Here is a tiny trained network, its code and every weight. The questions are about switching its units off for an input and a class, where a switched-off unit gives its printed mean instead of its output.

import numpy as np


def w(rows, s, z=0):
    codes = np.array(rows[::2]) - 128.0
    scale = np.full(codes.shape[1], s)
    scale[-1] = z or s
    return codes * scale


def norm(h):
    return h / np.sqrt((h * h).mean(-1, keepdims=True) + 1e-5)


def f(y):
    return np.maximum(y, 0)


def log_softmax(a):
    a = a - a.max(-1, keepdims=True)
    return a - np.log(np.exp(a).sum(-1, keepdims=True))


def net(x, mask):
    res = np.array(x, float).reshape(1, 2) / 4 @ E
    u = 0
    for l in range(2):
        y = f(norm(res) @ A[l][:, :-1].T + A[l][:, -1])
        res = res + np.where(mask[u : u + 12], y, B[l][:, -1]) @ B[l][:, :-1]
        u += 12
    return log_softmax(norm(res)[-1] @ U[:, :-1].T + U[:, -1])


A, B = {}, {}
E = w([
[200,169,225,187],'x0',
[100,2,207,189],'x1',
],0.0084)
A[0] = w([
[147,103,179,2,15],'0.n1',
[134,113,98,154,29],'0.n2',
[75,84,180,47,75],'0.n3',
[233,142,170,139,30],'0.n4',
[90,176,31,90,3],'0.n5',
[64,132,91,183,1],'0.n6',
[109,103,131,159,1],'0.n7',
[190,79,179,71,66],'0.n8',
[183,155,147,121,77],'0.n9',
[144,152,121,195,15],'0.n10',
[101,78,135,189,140],'0.n11',
[114,143,175,202,123],'0.n12',
],0.0092,0.0031)
B[0] = w([
[138,141,42,155,128],'0.n1',
[143,81,107,106,128],'0.n2',
[209,202,91,160,186],'0.n3',
[254,83,123,73,227],'0.n4',
[172,93,191,230,252],'0.n5',
[173,115,119,76,140],'0.n6',
[134,130,152,107,142],'0.n7',
[126,150,109,75,171],'0.n8',
[196,88,139,195,185],'0.n9',
[179,122,134,76,146],'0.n10',
[199,119,162,53,247],'0.n11',
[204,178,58,102,239],'0.n12',
],0.0063,0.004)
A[1] = w([
[177,123,126,71,98],'1.n1',
[114,206,112,115,18],'1.n2',
[154,84,138,136,28],'1.n3',
[174,127,103,92,114],'1.n4',
[106,77,58,54,64],'1.n5',
[67,106,52,114,104],'1.n6',
[90,74,194,160,202],'1.n7',
[154,146,95,94,78],'1.n8',
[147,171,183,157,23],'1.n9',
[140,31,134,143,4],'1.n10',
[130,255,114,123,114],'1.n11',
[129,133,171,236,58],'1.n12',
],0.015,0.0038)
B[1] = w([
[13,122,55,148,253],'1.n1',
[19,33,234,39,168],'1.n2',
[64,180,138,122,199],'1.n3',
[60,121,110,185,248],'1.n4',
[233,120,142,198,229],'1.n5',
[244,229,121,59,215],'1.n6',
[25,178,140,35,219],'1.n7',
[88,77,126,254,192],'1.n8',
[227,184,53,47,196],'1.n9',
[107,146,166,100,240],'1.n10',
[57,60,232,49,252],'1.n11',
[71,95,2,228,187],'1.n12',
],0.0073,0.0055)
U = w([
[65,107,177,59,174],'0',
[251,141,90,118,252],'1',
[74,92,34,219,9],'2',
],0.017,0.0028)

Each question gives the input, the list of numbers given to net, and the class t.
The units are the neurons (one row each of A and B). Each row of codes is followed by its name. A weight is (code - 128) times the scale printed after its matrix; where a second scale follows, it is the last column's (A, B and U).
mask holds one flag per neuron, layer by layer. A switched-off neuron (its flag False) gives its mean, the last column of its row in B, instead of its output. The means were averaged over made-up inputs and are rounded, as every weight is.
A unit's drop is (log p(t) with every unit on - log p(t) with that unit switched off) / (log p(t) with every unit on - log p(t) with every unit switched off).
The circuit of an input: a set's keep is (log p(t) with only the set's units on - log p(t) with every unit switched off) / (log p(t) with every unit on - log p(t) with every unit switched off). Starting from the 12 units with the biggest drops (on a tie, the unit counted first), units are removed one at a time, each time the one whose removal leaves the highest keep (on an exact tie, the one counted first), for as long as the keep stays at least 0.8.
units of the circuit, in order: the units of the circuit, biggest drop first
k most important neurons: the k neurons with the biggest drops, biggest first
top k neurons in layer l: the k neurons of layer l with the biggest drops, biggest first
drop when u is switched off: that unit's drop, to one decimal
input [-1,-4], class 0: units of the circuit, in order	1.n11
input [1,-3], class 2: 3 most important neurons	1.n12, 0.n5, 0.n9
input [-7,6], class 1: units of the circuit, in order	1.n5, 1.n6, 0.n5
input [3,-2], class 2: 2 most important neurons	1.n1, 1.n6
input [-1,-3], class 2: 2 most important neurons	1.n12, 0.n5
input [2,3], class 2: 2 most important neurons	0.n12, 1.n11
input [8,-8], class 0: 2 most important neurons	1.n11, 0.n5
input [3,0], class 2: top 3 neurons in layer 1	1.n1, 1.n6, 1.n4
input [0,0], class 2: top 2 neurons in layer 0	0.n3, 0.n12
input [-4,-2], class 1: 2 most important neurons	1.n6, 0.n9
input [-3,-4], class 0: top 2 neurons in layer 0	0.n4, 0.n11
input [-2,2], class 2: drop when 0.n3 is switched off	0.3
input [4,-8], class 0: drop when 1.n4 is switched off	0.0
input [-5,-6], class 0: drop when 1.n11 is switched off	0.5
input [-6,4], class 1: top neuron in layer 1	1.n5
